Below is a small trained network, with its code and all its weights. Each question gives an input and a target symbol and asks what happens when units are switched off, that is, made to give their printed mean instead of their output.

import numpy as np


def w(rows, s, z=0):
    codes = np.array(rows[::2]) - 128.0
    scale = np.full(codes.shape[1], s)
    scale[-1] = z or s
    return codes * scale


def f(y):
    return y / 2 * (1 + np.tanh(0.7978845608 * (y + 0.044715 * y**3)))


def softmax(a):
    e = np.exp(a - a.max(-1, keepdims=True))
    return e / e.sum(-1, keepdims=True)


def log_softmax(a):
    a = a - a.max(-1, keepdims=True)
    return a - np.log(np.exp(a).sum(-1, keepdims=True))


def net(x, mask):
    ids = ['αβεζηθλμξσφ'.index(c) for c in x.split()]
    T = len(ids)
    res = E[ids] + P[:T]
    u = 0
    for l in range(2):
        q, k, v = (res @ M[l].T for M in (Q, K, V))
        z = softmax(np.where(np.tri(T) > 0, q @ k.T / 3**0.5, -1e9)) @ v
        res = res + np.where(mask[u], z, O[l][:, -1]) @ O[l][:, :-1]
        u += 1
        y = f(res @ A[l][:, :-1].T + A[l][:, -1])
        res = res + np.where(mask[u : u + 16], y, B[l][:, -1]) @ B[l][:, :-1]
        u += 16
    return log_softmax(res[-1] @ U[:, :-1].T + U[:, -1])


Q, K, V, O, A, B = {}, {}, {}, {}, {}, {}
E = w([
[121,204,215,253],'α',
[54,147,75,168],'β',
[125,132,164,148],'ε',
[139,70,184,174],'ζ',
[112,208,85,107],'η',
[193,109,194,100],'θ',
[115,185,170,46],'λ',
[84,224,128,42],'μ',
[252,73,95,106],'ξ',
[64,87,169,66],'σ',
[122,81,68,203],'φ',
],0.014)
P = w([
[74,92,183,137],'0',
[111,108,180,111],'1',
[125,106,183,106],'2',
[136,108,179,104],'3',
[124,111,178,114],'4',
[129,114,178,103],'5',
[130,122,200,106],'6',
[135,126,196,102],'7',
[129,126,207,103],'8',
[120,129,222,105],'9',
[113,128,238,103],'10',
[114,129,243,104],'11',
[98,128,251,109],'12',
],0.0027)
Q[0] = w([
[219,130,246,110],'L0H1',
[207,80,255,115],'L0H1',
[114,94,5,193],'L0H1',
],0.012)
K[0] = w([
[139,163,230,205],'L0H1',
[144,130,250,191],'L0H1',
[190,80,71,93],'L0H1',
],0.017)
V[0] = w([
[222,246,111,207],'L0H1',
[48,252,142,230],'L0H1',
[244,117,172,150],'L0H1',
],0.0035)
O[0] = w([
[122,165,6,177,186],'L0H1',
[196,243,2,153,200],'L0H1',
[107,79,59,151,253],'L0H1',
],0.0054,0.0015)
A[0] = w([
[107,116,65,130,249],'L0N1',
[140,178,86,66,120],'L0N2',
[55,156,137,154,204],'L0N3',
[199,130,118,79,161],'L0N4',
[140,154,77,83,95],'L0N5',
[135,180,124,73,35],'L0N6',
[33,103,141,141,169],'L0N7',
[120,56,124,78,134],'L0N8',
[120,128,209,80,254],'L0N9',
[160,159,78,91,56],'L0N10',
[129,77,114,197,229],'L0N11',
[185,115,179,106,144],'L0N12',
[8,114,143,139,198],'L0N13',
[111,132,180,135,181],'L0N14',
[107,163,122,132,248],'L0N15',
[157,74,147,125,146],'L0N16',
],0.013,0.0038)
B[0] = w([
[193,131,142,123,174],'L0N1',
[183,93,161,25,165],'L0N2',
[190,190,67,109,177],'L0N3',
[61,59,97,95,171],'L0N4',
[148,80,160,33,141],'L0N5',
[173,66,229,89,145],'L0N6',
[194,112,82,45,179],'L0N7',
[82,102,3,78,168],'L0N8',
[37,162,230,145,230],'L0N9',
[137,87,127,38,139],'L0N10',
[221,116,161,148,254],'L0N11',
[58,78,111,205,184],'L0N12',
[173,146,72,63,193],'L0N13',
[142,143,194,133,174],'L0N14',
[166,211,133,113,174],'L0N15',
[121,36,89,156,193],'L0N16',
],0.0073,0.0065)
Q[1] = w([
[102,60,99,193],'L1H1',
[160,82,2,131],'L1H1',
[201,132,98,172],'L1H1',
],0.0088)
K[1] = w([
[146,74,196,100],'L1H1',
[254,75,67,46],'L1H1',
[114,95,42,137],'L1H1',
],0.0088)
V[1] = w([
[135,26,116,2],'L1H1',
[95,155,82,115],'L1H1',
[99,36,60,60],'L1H1',
],0.0037)
O[1] = w([
[146,165,197,1,255],'L1H1',
[142,165,37,101,68],'L1H1',
[206,165,145,2,175],'L1H1',
],0.0052,0.0026)
A[1] = w([
[163,211,62,169,55],'L1N1',
[166,116,13,165,128],'L1N2',
[142,222,142,176,172],'L1N3',
[126,80,125,225,133],'L1N4',
[38,86,130,104,134],'L1N5',
[174,104,173,92,97],'L1N6',
[159,137,26,75,147],'L1N7',
[144,157,65,22,109],'L1N8',
[95,157,148,206,155],'L1N9',
[111,195,131,67,199],'L1N10',
[140,255,168,92,52],'L1N11',
[159,88,177,101,138],'L1N12',
[148,210,175,104,63],'L1N13',
[24,127,156,69,106],'L1N14',
[69,129,144,207,141],'L1N15',
[29,158,147,162,255],'L1N16',
],0.0086,0.0081)
B[1] = w([
[6,61,100,98,168],'L1N1',
[114,107,90,220,200],'L1N2',
[130,185,116,61,188],'L1N3',
[154,105,145,164,211],'L1N4',
[2,140,105,112,180],'L1N5',
[120,88,164,163,204],'L1N6',
[112,204,105,134,239],'L1N7',
[104,125,31,151,254],'L1N8',
[149,139,105,184,179],'L1N9',
[131,154,101,62,239],'L1N10',
[176,30,134,136,208],'L1N11',
[122,103,177,159,240],'L1N12',
[162,33,142,121,177],'L1N13',
[90,96,105,108,189],'L1N14',
[86,118,96,229,177],'L1N15',
[129,253,229,138,224],'L1N16',
],0.0074,0.0068)
U = w([
[174,59,215,189,147],'α',
[14,152,91,90,56],'β',
[205,190,128,75,225],'ε',
[146,32,164,83,11],'ζ',
[45,27,74,122,129],'η',
[80,186,95,175,78],'θ',
[19,139,124,152,92],'λ',
[64,168,54,126,68],'μ',
[210,78,74,205,62],'ξ',
[151,254,143,138,254],'σ',
[82,157,190,78,89],'φ',
],0.0087,0.0064)

Each question gives the input, a string of symbols that net reads in full, and the target symbol t.
The units are the heads (3 rows each of Q, K, V and O) and the neurons (one row each of A and B). Each row of codes is followed by its name. A weight is (code - 128) times the scale printed after its matrix; where a second scale follows, it is the last column's (O, A, B and U).
mask holds one flag per unit, layer by layer, with each layer's heads first. A switched-off unit (its flag False) gives its mean, the last column of its rows in O or B, instead of its output. The means were averaged over made-up inputs and are rounded, as every weight is.
A unit's drop is (log p(t) with every unit on - log p(t) with that unit switched off) / (log p(t) with every unit on - log p(t) with every unit switched off).
The circuit of an input: a set's keep is (log p(t) with only the set's units on - log p(t) with every unit switched off) / (log p(t) with every unit on - log p(t) with every unit switched off). Starting from the 12 units with the biggest drops (on a tie, the unit counted first), units are removed one at a time, each time the one whose removal leaves the highest keep (on an exact tie, the one counted first), for as long as the keep stays at least 0.8.
circuit, biggest first: the units of the circuit, biggest drop first
top k neurons: the k neurons with the biggest drops, biggest first
k most important neurons of layer l: the k neurons of layer l with the biggest drops, biggest first
drop when u is switched off: that unit's drop, to one decimal
input λ ζ φ ξ ζ β α ε, target ε: 2 most important neurons of layer 0 -> L0N9, L0N8
input φ θ ζ ζ ζ ζ ξ α ζ, target ε: circuit, biggest first -> L0H1, L1H1, L0N9, L0N4
input ζ μ θ ζ α ζ μ λ ζ, target ξ: circuit, biggest first -> L0H1, L0N9
input μ θ λ α ζ, target ξ: circuit, biggest first -> L0H1, L0N9, L1N16
input φ ζ λ λ ξ α α α λ φ ε ξ α, target θ: circuit, biggest first -> L1H1, L0H1, L1N15
input θ ζ η λ ζ ε φ, target ξ: circuit, biggest first -> L0N9, L0N11, L1N2
input ξ ζ η σ ε λ α φ η φ φ φ ζ, target σ: circuit, biggest first -> L0H1, L1N11
input ξ ζ φ φ σ ξ ξ ξ λ σ, target β: most important neuron of layer 0 -> L0N8
input α ξ ζ α φ φ λ α ζ ξ ξ ζ μ, target ε: circuit, biggest first -> L0H1, L0N2
input λ ζ α ζ λ ζ α, target θ: 3 most important neurons of layer 1 -> L1N1, L1N15, L1N2
input σ ζ φ λ β ξ φ ζ θ α, target ε: top 2 neurons -> L0N9, L0N3
input ξ θ η ζ μ σ φ β, target μ: 2 most important neurons of layer 0 -> L0N13, L0N3
input α φ φ ζ φ φ ξ β, target ε: top 2 neurons -> L0N10, L0N4
input ζ φ φ α α μ β β, target μ: 2 most important neurons of layer 1 -> L1N1, L1N8
input ζ ζ ζ β η ζ φ ξ φ μ, target ζ: 3 most important neurons of layer 0 -> L0N6, L0N2, L0N9
input ζ ε ε ζ ζ ζ θ, target λ: most important neuron of layer 1 -> L1N5
input ζ ζ ζ σ ζ ξ σ, target β: 3 most important neurons of layer 0 -> L0N8, L0N9, L0N11
input ζ ζ ξ φ φ μ θ ζ θ η φ, target ξ: 2 most important neurons of layer 1 -> L1N2, L1N16
input λ φ φ λ ξ φ φ φ ζ ζ α ε, target ε: drop when L0N9 is switched off -> 2.0
input η ζ ξ α, target ε: drop when L0N7 is switched off -> -0.1
input ζ φ ζ α ξ σ, target ε: drop when L1N5 is switched off -> 0.1
input φ λ φ ε φ ζ ζ θ ζ ξ, target η: drop when L0N4 is switched off -> 0.3
